Below is a small trained network, with its code and all its weights. Each question gives an input and a target symbol and asks what happens when units are switched off, that is, made to give their printed mean instead of their output.

import numpy as np


def w(rows, s, z=0):
    codes = np.array(rows[::2]) - 128.0
    scale = np.full(codes.shape[1], s)
    scale[-1] = z or s
    return codes * scale


def norm(h):
    return h / np.sqrt((h * h).mean(-1, keepdims=True) + 1e-5)


def f(y):
    return y / 2 * (1 + np.tanh(0.7978845608 * (y + 0.044715 * y**3)))


def softmax(a):
    e = np.exp(a - a.max(-1, keepdims=True))
    return e / e.sum(-1, keepdims=True)


def log_softmax(a):
    a = a - a.max(-1, keepdims=True)
    return a - np.log(np.exp(a).sum(-1, keepdims=True))


def net(x, mask):
    ids = ['γδζηθλμπτ'.index(c) for c in x.split()]
    T = len(ids)
    res = E[ids] + P[:T]
    r = norm(res)
    for j in range(3):
        rows = slice(3 * j, 3 * j + 3)
        q, k, v = (r @ M[0][rows].T for M in (Q, K, V))
        z = softmax(np.where(np.tri(T) > 0, q @ k.T / 3**0.5, -1e9)) @ v
        o = O[0][rows]
        res = res + np.where(mask[j], z, o[:, -1]) @ o[:, :-1]
    y = f(norm(res) @ A[0][:, :-1].T + A[0][:, -1])
    res = res + np.where(mask[3:19], y, B[0][:, -1]) @ B[0][:, :-1]
    return log_softmax(norm(res)[-1] @ U[:, :-1].T + U[:, -1])


Q, K, V, O, A, B = {}, {}, {}, {}, {}, {}
E = w([
[130,83,125,113,109,104,167,89,95,160,99],'γ',
[74,178,159,125,116,71,121,161,82,127,106],'δ',
[100,159,92,157,140,158,183,152,110,106,55],'ζ',
[75,183,94,170,121,146,69,38,89,114,116],'η',
[128,162,174,73,97,99,107,103,129,164,133],'θ',
[206,172,150,142,116,105,132,135,98,141,97],'λ',
[31,135,123,65,118,174,154,141,122,101,131],'μ',
[146,68,114,115,189,106,42,216,199,255,132],'π',
[151,189,158,93,131,224,107,133,100,111,144],'τ',
],0.0089)
P = w([
[154,100,96,110,133,107,148,151,148,84,168],'0',
[116,112,164,157,2,155,146,163,106,148,155],'1',
[143,50,217,169,108,146,120,138,141,101,111],'2',
[134,80,96,121,110,134,84,141,78,156,100],'3',
[128,104,136,170,246,98,163,75,152,158,169],'4',
[125,186,81,136,142,165,167,75,80,246,138],'5',
[60,167,237,176,163,178,184,36,91,152,44],'6',
[148,193,80,141,123,154,70,72,117,176,5],'7',
],0.0068)
Q[0] = w([
[166,68,110,128,255,58,87,124,181,45,172],'H0',
[120,83,210,139,83,155,85,129,114,82,30],'H0',
[96,135,211,165,228,121,193,94,163,140,168],'H0',
[121,112,115,104,97,145,104,119,148,53,103],'H1',
[120,150,91,96,87,154,164,132,151,60,143],'H1',
[126,137,150,165,146,122,76,93,103,175,89],'H1',
[155,123,62,142,186,49,76,136,165,175,153],'H2',
[135,104,124,111,30,141,57,168,97,120,56],'H2',
[121,166,48,85,79,145,121,172,101,186,134],'H2',
],0.0097)
K[0] = w([
[120,203,146,115,50,135,226,63,34,116,148],'H0',
[131,155,21,61,208,105,116,144,76,189,149],'H0',
[129,120,127,107,26,174,82,161,50,142,53],'H0',
[115,147,112,118,163,131,153,93,93,131,128],'H1',
[124,142,182,118,142,122,181,51,66,76,77],'H1',
[125,90,96,155,179,114,94,140,150,166,120],'H1',
[106,171,185,146,98,138,214,73,114,87,171],'H2',
[144,153,90,108,255,81,155,122,160,156,168],'H2',
[119,85,179,175,187,121,123,110,205,88,139],'H2',
],0.0093)
V[0] = w([
[44,55,126,40,115,190,140,150,146,126,176],'H0',
[254,139,173,93,111,203,110,124,170,152,139],'H0',
[123,132,178,51,43,10,101,38,147,159,151],'H0',
[156,129,107,93,51,102,138,184,163,48,182],'H1',
[123,101,116,170,97,158,80,160,219,193,149],'H1',
[129,116,113,144,150,146,165,208,208,106,120],'H1',
[87,206,197,75,144,142,84,177,159,123,172],'H2',
[145,83,143,103,92,178,124,28,128,162,159],'H2',
[106,182,100,161,147,175,73,75,187,92,144],'H2',
],0.006)
O[0] = w([
[142,194,45,117,162,65,199,153,170,69,129,65],'H0',
[81,90,153,86,74,130,29,129,203,69,54,189],'H0',
[135,182,144,39,24,138,180,94,42,129,111,170],'H0',
[99,166,129,168,140,213,102,70,116,144,58,136],'H1',
[194,190,104,98,142,2,140,99,172,103,140,160],'H1',
[165,157,141,132,155,35,86,85,122,109,139,102],'H1',
[78,146,163,52,164,198,190,141,87,138,99,103],'H2',
[104,149,120,120,14,123,135,126,197,55,149,85],'H2',
[80,163,183,163,127,190,191,65,165,93,167,4],'H2',
],0.0059,0.0036)
A[0] = w([
[160,78,125,210,137,161,144,205,153,154,138,127],'N0',
[153,94,126,140,31,63,139,208,141,117,193,107],'N1',
[187,172,161,66,166,167,73,169,144,92,199,63],'N2',
[116,137,65,158,162,138,208,179,150,57,88,2],'N3',
[149,119,129,206,184,112,86,90,128,109,179,91],'N4',
[110,111,195,205,55,183,189,110,134,106,240,4],'N5',
[62,107,126,139,116,166,114,158,254,75,138,43],'N6',
[137,88,181,106,98,155,89,163,132,148,153,68],'N7',
[125,144,90,129,128,118,65,53,128,74,167,51],'N8',
[72,120,107,87,155,122,118,164,116,102,145,103],'N9',
[107,143,135,147,93,153,80,113,103,133,168,95],'N10',
[140,176,94,130,162,134,179,126,124,102,188,103],'N11',
[73,143,62,205,97,167,130,72,101,117,118,113],'N12',
[183,72,168,81,125,69,154,225,141,106,212,77],'N13',
[76,83,124,111,136,185,124,172,163,162,128,153],'N14',
[157,109,93,107,46,91,156,101,84,130,144,118],'N15',
],0.0088,0.0062)
B[0] = w([
[99,188,113,115,102,120,123,72,103,63,186,186],'N0',
[158,91,114,118,160,2,130,189,105,170,189,200],'N1',
[153,148,151,30,3,112,207,117,103,87,120,114],'N2',
[144,75,54,159,109,87,161,113,145,173,54,160],'N3',
[101,184,64,107,49,77,124,55,92,17,127,150],'N4',
[175,88,153,206,15,177,237,80,209,152,195,182],'N5',
[150,222,150,119,236,156,149,157,162,123,141,160],'N6',
[82,74,117,167,120,116,67,121,132,106,101,221],'N7',
[105,183,125,174,123,152,141,67,70,158,174,121],'N8',
[202,164,150,169,141,157,118,95,202,120,128,116],'N9',
[130,61,128,125,122,102,125,155,141,135,104,185],'N10',
[103,56,119,148,100,90,75,126,163,119,42,191],'N11',
[183,90,158,85,146,103,152,184,159,134,152,209],'N12',
[154,107,142,85,91,8,123,174,135,118,181,163],'N13',
[141,165,144,165,176,103,76,109,173,103,153,254],'N14',
[120,133,136,117,173,98,104,143,184,44,161,252],'N15',
],0.0071,0.0029)
U = w([
[174,77,157,99,153,21,124,250,136,103,201,166],'γ',
[138,125,140,117,208,159,182,127,11,210,152,159],'δ',
[94,189,78,202,124,101,97,22,80,59,177,109],'ζ',
[151,102,178,214,68,160,208,99,186,150,193,227],'η',
[105,170,154,12,49,146,164,131,104,53,82,117],'θ',
[105,48,175,167,98,141,5,110,126,154,79,146],'λ',
[125,85,39,164,135,97,213,132,165,134,3,69],'μ',
[135,127,130,123,117,115,136,107,130,135,132,4],'π',
[127,195,190,144,229,164,114,172,224,84,118,144],'τ',
],0.0043,0.0019)

Each question gives the input, a string of symbols that net reads in full, and the target symbol t.
The units are the heads (3 rows each of Q, K, V and O) and the neurons (one row each of A and B). Each row of codes is followed by its name. A weight is (code - 128) times the scale printed after its matrix; where a second scale follows, it is the last column's (O, A, B and U).
mask holds one flag per unit, heads first, then neurons. A switched-off unit (its flag False) gives its mean, the last column of its rows in O or B, instead of its output. The means were averaged over made-up inputs and are rounded, as every weight is.
A unit's drop is (log p(t) with every unit on - log p(t) with that unit switched off) / (log p(t) with every unit on - log p(t) with every unit switched off).
The circuit of an input: a set's keep is (log p(t) with only the set's units on - log p(t) with every unit switched off) / (log p(t) with every unit on - log p(t) with every unit switched off). Starting from the 12 units with the biggest drops (on a tie, the unit counted first), units are removed one at a time, each time the one whose removal leaves the highest keep (on an exact tie, the one counted first), for as long as the keep stays at least 0.8.
circuit, biggest first: the units of the circuit, biggest drop first
unit that matters most: the unit with the biggest drop
which heads matter: for each layer, one digit per head in row order, 1 if its drop is at least 0.15 and else 0, layers parted by /
input ζ δ η δ, target ζ: circuit, biggest first -> H0, N4, N0
input π λ δ λ η λ δ λ, target ζ: circuit, biggest first -> H1, H2, N8
input η π μ, target τ: circuit, biggest first -> H0, N6
input λ ζ γ τ λ τ, target γ: unit that matters most -> H2
input λ λ δ θ π δ, target γ: which heads matter -> 010
input λ μ μ π τ η λ π, target τ: which heads matter -> 101
input ζ λ ζ γ η λ, target ζ: circuit, biggest first -> H0, N4, N0
input μ λ θ μ, target μ: which heads matter -> 100
input δ η λ λ τ, target η: circuit, biggest first -> H2, N5
input μ δ δ θ τ θ, target δ: which heads matter -> 100
input λ η λ γ π θ, target γ: which heads matter -> 010
input λ ζ ζ δ θ θ, target ζ: which heads matter -> 100
input δ λ λ, target δ: which heads matter -> 101
input λ γ θ θ μ μ δ, target θ: circuit, biggest first -> H0
input π η η λ λ δ, target ζ: which heads matter -> 011
input η λ λ δ, target η: which heads matter -> 001
input δ δ λ μ η λ, target λ: which heads matter -> 100
input δ η λ λ γ, target η: which heads matter -> 001
input τ λ λ ζ τ, target λ: which heads matter -> 100
input γ ζ μ δ η λ δ η, target η: circuit, biggest first -> H2, H1, N5, H0
input λ δ τ ζ, target λ: circuit, biggest first -> H0
input δ δ θ η, target δ: circuit, biggest first -> H0, H2
input η θ μ λ, target η: circuit, biggest first -> H2, N5
